Here is a tiny trained network, its code and every weight. The questions are about switching its units off for an input and a target symbol, where a switched-off unit gives its printed mean instead of its output.

import numpy as np


def w(rows, s, z=0):
    codes = np.array(rows[::2]) - 128.0
    scale = np.full(codes.shape[1], s)
    scale[-1] = z or s
    return codes * scale


def norm(h):
    return h / np.sqrt((h * h).mean(-1, keepdims=True) + 1e-5)


def f(y):
    return y / 2 * (1 + np.tanh(0.7978845608 * (y + 0.044715 * y**3)))


def softmax(a):
    e = np.exp(a - a.max(-1, keepdims=True))
    return e / e.sum(-1, keepdims=True)


def log_softmax(a):
    a = a - a.max(-1, keepdims=True)
    return a - np.log(np.exp(a).sum(-1, keepdims=True))


def net(x, mask):
    ids = ['Σαγδεζθλμπτφ'.index(c) for c in x.split()]
    T = len(ids)
    res = E[ids] + P[:T]
    q, k, v = (norm(res) @ M[0].T for M in (Q, K, V))
    z = softmax(np.where(np.tri(T) > 0, q @ k.T / 2**0.5, -1e9)) @ v
    res = res + np.where(mask[0], z, O[0][:, -1]) @ O[0][:, :-1]
    y = f(norm(res) @ A[0][:, :-1].T + A[0][:, -1])
    res = res + np.where(mask[1:9], y, B[0][:, -1]) @ B[0][:, :-1]
    return log_softmax(norm(res)[-1] @ U[:, :-1].T + U[:, -1])


Q, K, V, O, A, B = {}, {}, {}, {}, {}, {}
E = w([
[89,110,112,199,162],'Σ',
[125,133,238,182,161],'α',
[92,192,191,55,112],'γ',
[101,117,96,204,163],'δ',
[133,32,91,80,111],'ε',
[216,32,205,139,157],'ζ',
[117,132,192,212,162],'θ',
[161,97,4,172,82],'λ',
[70,86,216,221,64],'μ',
[203,195,237,164,157],'π',
[166,137,21,216,154],'τ',
[76,226,154,133,60],'φ',
],0.017)
P = w([
[136,143,107,3,201],'0',
[130,146,101,45,197],'1',
[131,150,110,76,182],'2',
[129,150,104,116,167],'3',
[127,154,117,149,155],'4',
[137,151,131,174,132],'5',
[138,150,129,190,120],'6',
[128,149,122,219,117],'7',
],0.0079)
Q[0] = w([
[70,153,150,252,236],'head 0',
[155,71,132,194,107],'head 0',
],0.013)
K[0] = w([
[196,238,129,238,32],'head 0',
[159,52,118,254,82],'head 0',
],0.0094)
V[0] = w([
[7,52,137,99,112],'head 0',
[2,225,201,34,83],'head 0',
],0.0073)
O[0] = w([
[1,104,51,107,75,62],'head 0',
[122,209,144,204,128,2],'head 0',
],0.012,0.0037)
A[0] = w([
[61,158,137,70,32,158],'neuron 0',
[130,136,242,125,138,112],'neuron 1',
[21,51,152,93,85,61],'neuron 2',
[123,79,56,4,45,143],'neuron 3',
[145,60,169,130,140,141],'neuron 4',
[40,87,251,153,71,3],'neuron 5',
[201,107,58,117,47,113],'neuron 6',
[57,98,181,181,121,121],'neuron 7',
],0.011,0.0042)
B[0] = w([
[128,53,217,248,203,151],'neuron 0',
[132,94,69,132,81,253],'neuron 1',
[253,83,122,147,107,162],'neuron 2',
[102,250,193,134,71,195],'neuron 3',
[102,92,154,65,108,237],'neuron 4',
[84,148,57,84,254,166],'neuron 5',
[23,131,57,156,168,163],'neuron 6',
[86,151,62,101,118,211],'neuron 7',
],0.0092,0.0057)
U = w([
[171,95,98,164,26,11],'Σ',
[251,165,23,98,146,143],'α',
[112,202,227,217,102,191],'γ',
[113,96,170,90,135,23],'δ',
[80,126,195,111,23,202],'ε',
[188,75,237,79,137,201],'ζ',
[145,139,136,105,110,117],'θ',
[79,187,48,85,77,196],'λ',
[103,91,102,162,212,184],'μ',
[255,153,193,173,160,6],'π',
[124,149,119,50,109,138],'τ',
[114,176,136,93,152,52],'φ',
],0.011,0.0021)

Each question gives the input, a string of symbols that net reads in full, and the target symbol t.
The units are the heads (2 rows each of Q, K, V and O) and the neurons (one row each of A and B). Each row of codes is followed by its name. A weight is (code - 128) times the scale printed after its matrix; where a second scale follows, it is the last column's (O, A, B and U).
mask holds one flag per unit, heads first, then neurons. A switched-off unit (its flag False) gives its mean, the last column of its rows in O or B, instead of its output. The means were averaged over made-up inputs and are rounded, as every weight is.
A unit's drop is (log p(t) with every unit on - log p(t) with that unit switched off) / (log p(t) with every unit on - log p(t) with every unit switched off).
The circuit of an input: a set's keep is (log p(t) with only the set's units on - log p(t) with every unit switched off) / (log p(t) with every unit on - log p(t) with every unit switched off). Starting from all 9 units, units are removed one at a time, each time the one whose removal leaves the highest keep (on an exact tie, the one counted first), for as long as the keep stays at least 0.8.
units of the circuit, in order: the units of the circuit, biggest drop first
k most important neurons: the k neurons with the biggest drops, biggest first
drop when u is switched off: that unit's drop, to one decimal
input δ α γ Σ α λ θ, target ζ: 2 most important neurons -> neuron 6; neuron 4
input δ θ τ ζ μ, target μ: 3 most important neurons -> neuron 5; neuron 0; neuron 2
input Σ θ θ γ γ ζ Σ θ, target μ: units of the circuit, in order -> neuron 5; neuron 3
input τ ζ θ, target ζ: units of the circuit, in order -> head 0; neuron 4
input θ θ ε Σ θ φ, target γ: units of the circuit, in order -> neuron 0
input λ θ θ φ θ μ Σ, target λ: units of the circuit, in order -> head 0; neuron 7
input Σ θ μ θ, target λ: 2 most important neurons -> neuron 7; neuron 0
input δ θ θ α, target μ: 3 most important neurons -> neuron 5; neuron 1; neuron 3
input μ τ θ Σ α, target μ: 4 most important neurons -> neuron 5; neuron 3; neuron 1; neuron 2
input θ ζ τ τ δ ε θ, target μ: 3 most important neurons -> neuron 5; neuron 3; neuron 2
input Σ Σ δ θ ε τ Σ, target ζ: drop when head 0 is switched off -> 1.1
input δ θ α π Σ Σ, target π: drop when head 0 is switched off -> 1.2
input Σ Σ θ θ π Σ Σ ε, target ε: drop when neuron 1 is switched off -> 0.1
input τ Σ τ δ π π θ α, target π: most important neuron -> neuron 1
